The symbols move the elements like this.
* | κ ε
Q953 | Q99 Q357
Q403 | Q157 Q746
Q265 | Q953 Q551
Q980 | Q667 Q629
Q46 | Q549 Q55
Q586 | Q357 Q99
Q207 | Q963 Q87
Q727 | Q509 Q952
Q639 | Q454 Q698
Q99 | Q48 Q586
Q514 | Q63 Q841
Q357 | Q551 Q953
Q963 | Q698 Q454
Q166 | Q508 Q232
Q454 | Q87 Q963
Q33 | Q932 Q79
Q55 | Q727 Q46
Q243 | Q733 Q903
Q278 | Q265 Q662
Q130 | Q232 Q508
Q63 | Q130 Q504
Q424 | Q952 Q509
Q939 | Q903 Q733
Q551 | Q662 Q265
Q232 | Q33 Q166
Q537 | Q185 Q743
Q179 | Q196 Q267
Q662 | Q939 Q278
Q667 | Q586 Q48
Q508 | Q504 Q130
Q79 | Q166 Q33
Q841 | Q639 Q514
Q48 | Q629 Q667
Q698 | Q514 Q639
Q733 | Q278 Q939
Q484 | Q55 Q549
Q743 | Q980 Q537
Q629 | Q537 Q980
Q87 | Q179 Q207
Q952 | Q46 Q727
Q932 | Q746 Q157
Q504 | Q841 Q63
Q185 | Q267 Q196
Q267 | Q207 Q179
Q903 | Q424 Q243
Q509 | Q243 Q424
Q196 | Q743 Q185
Q157 | Q79 Q932
Q549 | Q403 Q484
Q746 | Q484 Q403

The rows follow the links: the fewer symbols apart two elements are, the more alike their rows tend to be.

Rows with their elements:
[10, -13, 11, 37, 43, -10, 8, -3, -20, 35, 11, 3, -22, 13, -31, 9, -8, 2, 40, 21, -7, -13, 21, 20, -21, 4, -11, 9, -2, -14, -1, -2, 25, 13, -13, 0, -29, 18, 22, -4, -16]: Q841
[-8, 22, -10, -2, -49, 11, -31, 11, 41, -21, -9, 0, 6, 10, 3, -8, 1, -22, 44, 6, 0, 5, -9, -38, 12, 9, 6, -15, 7, -35, -17, 11, 3, -15, 8, -4, 2, -12, 11, -5, 6]: Q484
[26, -8, 16, 36, 5, -23, -1, 13, -40, 22, -27, 35, -16, 4, -37, 8, -11, 14, 17, 8, -10, -10, -2, 13, -13, -12, 22, -14, 5, 12, -7, 19, -4, -2, -2, -4, -33, 35, 19, -12, -6]: Q63
[36, 25, -2, 10, -33, 24, -23, -5, 31, -11, 5, 13, 17, -11, 23, 13, 11, -43, -8, -15, 7, -5, -23, 1, 12, -9, 5, -2, 3, 21, -10, -5, -26, 10, 16, 3, 7, -18, 3, 37, -4]: Q667
[25, -18, 14, 42, 9, -24, 10, -3, -34, 19, -20, 24, -3, 3, -10, 18, 6, 11, -20, -5, 6, -19, -1, 33, -1, -19, 7, -14, -2, 17, -21, 3, -7, -14, 4, 0, -33, 38, 16, 8, 14]: Q698
[8, 20, 24, -24, 28, 24, 6, -9, -4, 14, 33, -33, -6, -8, 23, -17, -13, 9, -10, -12, -7, -2, -26, 25, -4, 1, -24, 15, 3, -4, 22, 20, 13, 27, 3, 11, 7, -40, 1, 12, -31]: Q278
[-13, 22, -13, 1, -46, 5, -34, 20, 31, -19, -15, 11, 2, 14, -16, -5, -3, -22, 50, 10, -3, 7, -6, -44, 9, 10, 20, -15, 6, -31, -9, 8, 1, -15, -1, -13, 4, -1, 10, -14, 6]: Q746
[-31, -29, -34, -28, 28, -4, 22, -1, 1, -14, 8, -11, 0, -8, 7, 10, 14, 1, -37, 1, 2, 21, 27, -12, -7, 7, -7, 23, -16, 19, 13, -31, -7, 1, -10, -6, 36, 4, -37, -7, 9]: Q629
[-12, 6, 14, -52, -1, -3, -3, 16, -31, -2, -16, -2, -4, -20, 7, -25, -20, 38, -23, -18, -16, 20, -17, -13, -5, -4, 22, 0, 10, 26, 32, 29, -9, 1, 1, -4, 23, -7, -28, -23, -19]: Q903
[-9, 1, 7, -35, 42, 15, 19, -4, -2, 11, 31, -26, -14, -13, 10, -14, -12, 15, -18, -6, -20, 17, 4, 6, -15, 9, -17, 23, 0, 15, 37, 1, 6, 34, -9, -1, 26, -27, -23, -5, -33]: Q953
[12, 37, 29, -18, -8, 27, -11, -16, 26, 0, 25, -33, 7, -6, 32, -18, -11, -1, 0, -11, 9, -2, -38, 20, 9, -2, -23, 3, 5, -19, 1, 21, 14, 14, 14, 11, -2, -43, 15, 24, -12]: Q243
[-23, -23, 10, 10, 13, -27, 29, -19, -13, 3, 9, -22, 9, 15, 13, 1, 9, 28, -16, -1, 25, -15, 9, 30, 10, -2, -23, -7, -14, -41, -29, 0, 18, -29, 3, 10, -30, 9, 14, -3, 36]: Q79
[16, -27, 1, 37, 2, -27, 23, -9, -27, 8, -11, 19, 5, 6, -1, 19, 21, 11, -37, -4, 18, -21, 4, 34, 4, -16, 3, -8, -9, 22, -26, -11, -13, -15, 10, 7, -28, 36, 9, 17, 28]: Q963
[-45, -21, -8, -20, -4, -25, 26, -8, 2, -18, -1, -23, 13, 12, 22, -4, 12, 30, -31, -6, 23, 0, 10, 2, 15, 0, -11, -13, -11, -32, -19, 2, 11, -36, 1, 4, -2, 8, -5, -17, 47]: Q403
[17, 12, -27, 14, -30, 27, -25, 1, 47, -15, -3, 15, 16, -6, 4, 18, 20, -56, 21, 7, 0, -3, 7, -23, 4, 11, 0, 4, 1, 13, -10, -30, -19, 8, 6, -5, 16, -9, -3, 23, 1]: Q743
[-10, 8, -13, 7, -35, -1, -33, 29, 10, -9, -27, 21, -6, 10, -28, -6, -8, -11, 57, 18, -10, 4, 2, -45, 3, 7, 27, -16, 4, -19, -2, 11, 1, -11, -11, -14, -3, 8, 8, -27, -3]: Q932

Each walk starts at a row. The symbols on each line, taken left to right, move it on to the next element.
Each answer is a row, close to the row of the element it stands for.
[12, 38, 27, -10, -22, 26, -14, -13, 31, -12, 24, -25, 15, 1, 32, -14, -4, -13, 9, -14, 15, -4, -35, 4, 16, 5, -20, -1, 6, -29, -9, 19, 8, -1, 13, 8, -7, -40, 21, 22, -1]
ε κ κ κ	[-49, -17, -15, -36, -6, -20, 18, 0, 0, -27, -9, -16, 16, 7, 19, -5, 4, 32, -32, -1, 12, 14, 9, -17, 11, 3, -7, -6, -9, -25, -10, -3, 2, -38, -2, 0, 10, 6, -17, -26, 39]
ε κ ε ε	[2, 28, 2, -3, -43, 16, -28, 1, 45, -24, 0, -11, 16, 13, 16, -12, 1, -20, 35, 3, 9, 0, -20, -22, 18, 8, -1, -11, 2, -39, -13, 8, 5, -10, 12, 2, -5, -22, 20, 7, 14]
[5, -28, -14, 25, 5, -26, 25, -14, -13, 1, -11, 13, 14, -2, 7, 27, 24, 4, -45, -8, 19, -17, 15, 28, 8, -8, -1, -1, -9, 24, -24, -21, -15, -20, 7, 10, -15, 31, 1, 17, 33]
ε κ κ	[9, 8, -34, 21, -20, 21, -24, 5, 38, -13, 4, 16, 7, -2, -8, 22, 18, -58, 32, 12, -5, 3, 13, -35, 5, 6, 4, 4, 1, 7, -4, -30, -11, 11, -1, -6, 16, 2, -3, 18, 0]
κ ε κ κ	[-7, -36, -23, 7, 6, -19, 24, -16, -3, -6, -4, -1, 13, -5, 14, 22, 28, 0, -53, -3, 21, -3, 24, 16, 3, -4, -6, 4, -15, 20, -19, -32, -15, -24, 1, 7, 3, 23, -11, 14, 34]
[44, 32, 10, 5, -30, 24, -26, -4, 19, -1, -1, 10, 19, -18, 23, 0, 5, -26, -13, -22, 6, -5, -28, 10, 11, -12, 3, -2, 9, 28, -3, 2, -28, 11, 15, 6, 0, -20, 5, 39, -10]
κ κ ε ε	[38, 28, 32, -17, -16, 19, -12, -1, -11, 9, -4, 5, 8, -21, 12, -16, -16, 4, -20, -26, -5, 2, -37, 13, -1, -17, 14, -2, 18, 38, 18, 28, -17, 18, 8, 2, 4, -18, 4, 17, -28]
κ ε ε	[26, 22, 27, -33, -10, 13, -8, 4, -24, 9, -6, 6, 1, -22, 14, -18, -22, 16, -20, -22, -7, 8, -35, 11, -3, -14, 17, -1, 14, 39, 29, 27, -15, 14, 10, -1, 7, -20, -10, 6, -30]
[46, 37, 25, -7, -23, 26, -21, -4, 5, 3, -1, 7, 14, -20, 22, -9, -8, -17, -22, -23, -1, -3, -39, 20, 5, -16, 7, -2, 15, 39, 8, 17, -21, 14, 16, 7, 1, -21, 6, 33, -17]
κ κ ε κ	[3, 12, 18, -31, 40, 23, 9, -11, -5, 15, 32, -28, -9, -11, 14, -17, -17, 14, -13, -13, -10, 11, -8, 20, -13, 4, -20, 18, 1, 6, 34, 9, 10, 31, -6, 5, 17, -38, -16, 1, -38]
ε ε κ κ	[-20, -13, -11, -40, 38, 14, 22, -4, -4, 4, 23, -17, -9, -14, 3, -8, -7, 9, -24, -3, -14, 18, 15, -1, -14, 7, -13, 23, -6, 22, 33, -12, 3, 23, -11, 3, 31, -17, -28, -12, -22]
[-40, -10, -8, -51, -7, -15, 15, 13, -14, -18, -17, -5, 4, -6, 7, -18, -5, 39, -23, -6, -1, 25, 0, -29, 2, 3, 11, -4, 0, 1, 17, 8, -2, -20, -7, -8, 25, 1, -33, -30, 11]
ε κ κ κ	[17, 32, 33, -22, 8, 29, 2, -12, 9, 10, 34, -29, 2, -6, 31, -16, -16, 6, -7, -13, 0, -1, -31, 25, -1, 4, -23, 6, 4, -10, 15, 20, 13, 17, 11, 12, -4, -39, 10, 21, -24]
ε ε ε	[9, 18, 26, -38, -6, 7, -10, 10, -29, 5, -8, 5, -4, -23, 5, -24, -25, 29, -22, -23, -11, 17, -24, -3, -5, -16, 17, 0, 12, 32, 31, 29, -14, 7, 6, -2, 17, -9, -14, -14, -25]
[5, 36, 10, -14, -36, 25, -21, -5, 43, -15, 11, -20, 16, 4, 24, -10, -5, -16, 22, -8, 14, -2, -31, -10, 20, 6, -11, -8, 4, -35, -16, 10, 6, -5, 11, 8, -2, -37, 18, 20, 11]
κ κ ε κ	[-33, -2, 1, -54, -4, -9, 6, 19, -26, -7, -13, 0, -3, -16, 7, -22, -16, 35, -21, -13, -12, 23, -7, -21, -3, -4, 19, -3, 7, 11, 25, 17, -2, -8, -6, -11, 25, -7, -30, -32, -3]
κ κ	[-53, -19, -8, -42, -11, -19, 20, 10, -7, -24, -13, -13, 12, -4, 13, -13, 1, 36, -24, -6, 7, 18, 4, -19, 5, 3, 5, -10, -3, -12, 3, 2, 0, -29, -1, -1, 22, 1, -22, -31, 27]
[-33, -35, -40, -12, 16, -8, 25, -12, 2, -9, 4, -6, 7, -8, 14, 14, 19, -6, -42, -2, 5, 13, 28, -5, -2, 3, -5, 19, -14, 18, 2, -33, -14, -6, -5, 1, 27, 9, -27, 0, 23]
κ κ κ ε	[3, -4, -26, 30, 13, 9, -14, 10, 15, 6, 5, 19, -13, 10, -38, 18, 5, -40, 50, 29, -21, -1, 30, -26, -10, 16, 4, 9, -4, 5, 1, -24, 4, 23, -19, -10, 10, 12, 2, -5, -21]
κ ε ε	[5, -1, -36, 29, -5, 15, -20, 9, 29, -9, 1, 17, -6, 4, -25, 24, 12, -48, 42, 22, -11, 4, 27, -32, -1, 15, 6, 6, -3, 3, 3, -29, -3, 18, -9, -4, 13, 5, -3, 5, -12]
[-29, -23, -30, -37, 39, 8, 20, -3, -2, -4, 12, -11, -3, -13, 6, 3, 7, 6, -31, 1, -11, 21, 25, -5, -13, 11, -8, 23, -8, 17, 27, -22, -1, 11, -7, -5, 39, -11, -37, -11, -9]
ε ε κ ε	[26, 17, -19, 16, -38, 31, -30, -7, 44, -20, 2, 10, 17, -9, 16, 15, 19, -50, 3, -5, 9, -1, -8, -19, 11, -2, 0, 0, -3, 18, -14, -21, -24, 8, 10, 1, 12, -12, 3, 33, 0]
ε κ κ	[-23, -37, -38, -2, 10, -14, 24, -14, 1, -12, -2, 2, 12, -3, 13, 19, 28, -5, -50, 0, 11, 3, 26, 1, 4, 1, -9, 5, -15, 20, -8, -37, -14, -13, -3, 3, 13, 14, -25, 10, 34]
